Here is a tiny trained network, its code and every weight. The questions are about switching its units off for an input and a class, where a switched-off unit gives its printed mean instead of its output.

import numpy as np


def w(rows, s, z=0):
    codes = np.array(rows[::2]) - 128.0
    scale = np.full(codes.shape[1], s)
    scale[-1] = z or s
    return codes * scale


def norm(h):
    return h / np.sqrt((h * h).mean(-1, keepdims=True) + 1e-5)


def f(y):
    return y / 2 * (1 + np.tanh(0.7978845608 * (y + 0.044715 * y**3)))


def log_softmax(a):
    a = a - a.max(-1, keepdims=True)
    return a - np.log(np.exp(a).sum(-1, keepdims=True))


def net(x, mask):
    res = np.array(x, float).reshape(1, 2) / 4 @ E
    u = 0
    for l in range(2):
        y = f(norm(res) @ A[l][:, :-1].T + A[l][:, -1])
        res = res + np.where(mask[u : u + 3], y, B[l][:, -1]) @ B[l][:, :-1]
        u += 3
    return log_softmax(norm(res)[-1] @ U[:, :-1].T + U[:, -1])


A, B = {}, {}
E = w([
[244,204,150],'x0',
[102,222,225],'x1',
],0.011)
A[0] = w([
[1,112,80,3],'0.n0',
[173,62,56,97],'0.n1',
[100,164,239,88],'0.n2',
],0.0093,0.0066)
B[0] = w([
[226,97,132,201],'0.n0',
[31,248,164,252],'0.n1',
[56,63,2,241],'0.n2',
],0.022,0.0028)
A[1] = w([
[101,131,252,125],'1.n0',
[71,28,225,78],'1.n1',
[207,39,180,1],'1.n2',
],0.025,0.0033)
B[1] = w([
[181,6,93,142],'1.n0',
[188,189,155,254],'1.n1',
[110,110,113,215],'1.n2',
],0.026,0.0065)
U = w([
[242,159,109,197],'0',
[20,180,104,146],'1',
[171,4,78,228],'2',
[122,96,202,16],'3',
[121,78,204,9],'4',
],0.026,0.011)

Each question gives the input, the list of numbers given to net, and the class t.
The units are the neurons (one row each of A and B). Each row of codes is followed by its name. A weight is (code - 128) times the scale printed after its matrix; where a second scale follows, it is the last column's (A, B and U).
mask holds one flag per neuron, layer by layer. A switched-off neuron (its flag False) gives its mean, the last column of its row in B, instead of its output. The means were averaged over made-up inputs and are rounded, as every weight is.
A unit's drop is (log p(t) with every unit on - log p(t) with that unit switched off) / (log p(t) with every unit on - log p(t) with every unit switched off).
The circuit of an input: a set's keep is (log p(t) with only the set's units on - log p(t) with every unit switched off) / (log p(t) with every unit on - log p(t) with every unit switched off). Starting from all 6 units, units are removed one at a time, each time the one whose removal leaves the highest keep (on an exact tie, the one counted first), for as long as the keep stays at least 0.8.
units of the circuit, in order: the units of the circuit, biggest drop first
unit that matters most: the unit with the biggest drop
top k neurons: the k neurons with the biggest drops, biggest first
drop of u: that unit's drop, to one decimal
input [-1,3], class 2: units of the circuit, in order => (0.n2; 0.n1)
input [-4,-6], class 1: unit that matters most => 0.n1
input [-5,5], class 0: top 3 neurons => (1.n1; 0.n1; 0.n0)
input [4,5], class 1: top 3 neurons => (0.n2; 1.n1; 0.n0)
input [-4,1], class 0: top 4 neurons => (1.n1; 0.n2; 0.n1; 1.n0)
input [1,-1], class 2: units of the circuit, in order => (1.n0; 0.n2)
input [2,2], class 2: units of the circuit, in order => (0.n1; 1.n1)
input [-6,-5], class 0: top 2 neurons => (1.n1; 0.n2)
input [-7,7], class 0: top 2 neurons => (1.n1; 0.n1)
input [1,1], class 2: top 2 neurons => (0.n1; 1.n1)
input [2,4], class 1: top 3 neurons => (0.n2; 0.n0; 1.n0)
input [0,-3], class 2: top 2 neurons => (1.n0; 0.n2)
input [-6,-8], class 1: top 2 neurons => (0.n1; 0.n2)
input [-4,3], class 0: units of the circuit, in order => (1.n1)
input [3,6], class 1: top 2 neurons => (0.n2; 1.n1)
input [2,0], class 2: top 2 neurons => (1.n2; 1.n1)
input [-2,2], class 2: drop of 0.n1 => 0.2
input [-2,-8], class 1: drop of 0.n1 => 0.7
input [-7,-2], class 0: drop of 1.n0 => 0.0
input [-4,-3], class 0: unit that matters most => 0.n2
